Below is a small trained network, with its code and all its weights. Each question gives an input and a class and asks what happens when units are switched off, that is, made to give their printed mean instead of their output.

import numpy as np


def w(rows, s, z=0):
    codes = np.array(rows[::2]) - 128.0
    scale = np.full(codes.shape[1], s)
    scale[-1] = z or s
    return codes * scale


def norm(h):
    return h / np.sqrt((h * h).mean(-1, keepdims=True) + 1e-5)


def f(y):
    return np.maximum(y, 0)


def log_softmax(a):
    a = a - a.max(-1, keepdims=True)
    return a - np.log(np.exp(a).sum(-1, keepdims=True))


def net(x, mask):
    res = np.array(x, float).reshape(1, 3) / 4 @ E
    u = 0
    for l in range(3):
        y = f(norm(res) @ A[l][:, :-1].T + A[l][:, -1])
        res = res + np.where(mask[u : u + 16], y, B[l][:, -1]) @ B[l][:, :-1]
        u += 16
    return log_softmax(norm(res)[-1] @ U[:, :-1].T + U[:, -1])


A, B = {}, {}
E = w([
[226,1,94],'x0',
[28,37,109],'x1',
[125,146,2],'x2',
],0.0077)
A[0] = w([
[159,200,134,78],'0.n1',
[103,113,117,39],'0.n2',
[94,105,180,72],'0.n3',
[167,182,154,121],'0.n4',
[71,79,120,75],'0.n5',
[108,150,66,67],'0.n6',
[96,130,235,73],'0.n7',
[81,160,49,71],'0.n8',
[170,167,117,52],'0.n9',
[19,195,140,109],'0.n10',
[104,113,125,46],'0.n11',
[139,69,114,114],'0.n12',
[2,88,126,2],'0.n13',
[114,159,38,64],'0.n14',
[149,158,130,107],'0.n15',
[88,113,126,59],'0.n16',
],0.025,0.0056)
B[0] = w([
[121,183,64,190],'0.n1',
[123,152,117,140],'0.n2',
[91,125,175,172],'0.n3',
[88,153,72,191],'0.n4',
[107,179,79,188],'0.n5',
[112,134,191,176],'0.n6',
[74,97,230,213],'0.n7',
[105,121,222,203],'0.n8',
[106,167,99,164],'0.n9',
[254,65,98,255],'0.n10',
[116,141,109,138],'0.n11',
[206,114,113,183],'0.n12',
[69,206,33,223],'0.n13',
[101,132,217,200],'0.n14',
[127,157,107,157],'0.n15',
[103,138,91,153],'0.n16',
],0.048,0.012)
A[1] = w([
[119,145,126,60],'1.n1',
[159,97,121,90],'1.n2',
[110,136,109,136],'1.n3',
[86,110,216,92],'1.n4',
[149,131,174,96],'1.n5',
[252,45,95,118],'1.n6',
[156,118,120,55],'1.n7',
[112,123,153,92],'1.n8',
[117,147,121,7],'1.n9',
[96,121,187,88],'1.n10',
[34,44,214,4],'1.n11',
[106,165,109,54],'1.n12',
[148,113,126,102],'1.n13',
[86,153,92,74],'1.n14',
[115,169,110,30],'1.n15',
[138,137,147,56],'1.n16',
],0.024,0.0035)
B[1] = w([
[146,139,118,141],'1.n1',
[172,124,117,155],'1.n2',
[134,158,111,158],'1.n3',
[71,94,208,223],'1.n4',
[69,133,153,169],'1.n5',
[253,73,114,247],'1.n6',
[142,104,126,147],'1.n7',
[119,125,153,153],'1.n8',
[139,139,114,139],'1.n9',
[92,111,189,192],'1.n10',
[73,170,248,223],'1.n11',
[134,158,96,175],'1.n12',
[149,123,119,144],'1.n13',
[125,170,82,187],'1.n14',
[125,152,96,171],'1.n15',
[99,123,141,139],'1.n16',
],0.049,0.012)
A[2] = w([
[66,165,32,70],'2.n1',
[138,109,56,103],'2.n2',
[141,108,45,51],'2.n3',
[118,137,92,14],'2.n4',
[113,131,108,129],'2.n5',
[101,143,88,102],'2.n6',
[65,61,151,85],'2.n7',
[58,73,78,41],'2.n8',
[130,119,103,93],'2.n9',
[132,128,124,3],'2.n10',
[102,147,89,82],'2.n11',
[53,150,24,135],'2.n12',
[113,252,108,150],'2.n13',
[104,111,113,64],'2.n14',
[101,89,120,55],'2.n15',
[67,165,42,63],'2.n16',
],0.019,0.0023)
B[2] = w([
[114,212,79,217],'2.n1',
[57,71,163,182],'2.n2',
[45,59,166,186],'2.n3',
[102,142,128,150],'2.n4',
[121,136,117,144],'2.n5',
[108,145,98,165],'2.n6',
[174,253,207,174],'2.n7',
[150,174,90,132],'2.n8',
[104,104,133,142],'2.n9',
[114,125,143,128],'2.n10',
[108,143,96,165],'2.n11',
[80,168,55,217],'2.n12',
[80,2,81,245],'2.n13',
[136,143,117,128],'2.n14',
[153,169,135,129],'2.n15',
[100,169,48,210],'2.n16',
],0.039,0.011)
U = w([
[72,186,39,111],'0',
[75,128,251,95],'1',
[246,62,117,63],'2',
[122,133,127,253],'3',
],0.016,0.0043)

Each question gives the input, the list of numbers given to net, and the class t.
The units are the neurons (one row each of A and B). Each row of codes is followed by its name. A weight is (code - 128) times the scale printed after its matrix; where a second scale follows, it is the last column's (A, B and U).
mask holds one flag per neuron, layer by layer. A switched-off neuron (its flag False) gives its mean, the last column of its row in B, instead of its output. The means were averaged over made-up inputs and are rounded, as every weight is.
A unit's drop is (log p(t) with every unit on - log p(t) with that unit switched off) / (log p(t) with every unit on - log p(t) with every unit switched off).
The circuit of an input: a set's keep is (log p(t) with only the set's units on - log p(t) with every unit switched off) / (log p(t) with every unit on - log p(t) with every unit switched off). Starting from the 12 units with the biggest drops (on a tie, the unit counted first), units are removed one at a time, each time the one whose removal leaves the highest keep (on an exact tie, the one counted first), for as long as the keep stays at least 0.8.
units of the circuit, in order: the units of the circuit, biggest drop first
k most important neurons: the k neurons with the biggest drops, biggest first
top k neurons in layer l: the k neurons of layer l with the biggest drops, biggest first
drop when u is switched off: that unit's drop, to one decimal
input [-7,-3,4], class 2: most important neuron => (0.n10)
input [0,8,-8], class 0: 2 most important neurons => (0.n13 0.n5)
input [1,-8,-8], class 0: top 3 neurons in layer 0 => (0.n4 0.n1 0.n8)
input [8,-7,4], class 2: top 4 neurons in layer 0 => (0.n13 0.n5 0.n12 0.n1)
input [7,-2,8], class 1: 2 most important neurons => (0.n10 0.n14)
input [4,-2,-3], class 2: 2 most important neurons => (0.n13 0.n7)
input [-6,-6,-2], class 0: 4 most important neurons => (0.n1 0.n4 0.n12 0.n9)
input [6,-2,7], class 1: 2 most important neurons => (0.n10 0.n14)
input [0,-6,7], class 1: 3 most important neurons => (0.n14 0.n13 0.n8)
input [-6,6,-3], class 0: 3 most important neurons => (0.n13 0.n5 0.n12)
input [7,5,1], class 2: 2 most important neurons => (0.n12 0.n13)
input [-3,6,8], class 1: 2 most important neurons => (0.n8 0.n14)
input [2,6,-5], class 0: drop when 0.n13 is switched off => 2.1
input [-4,-1,1], class 2: units of the circuit, in order => (0.n10)
input [3,-5,-4], class 0: drop when 0.n10 is switched off => 2.6
input [-4,3,0], class 2: drop when 0.n11 is switched off => 0.0
input [6,-2,8], class 1: drop when 0.n10 is switched off => 2.0
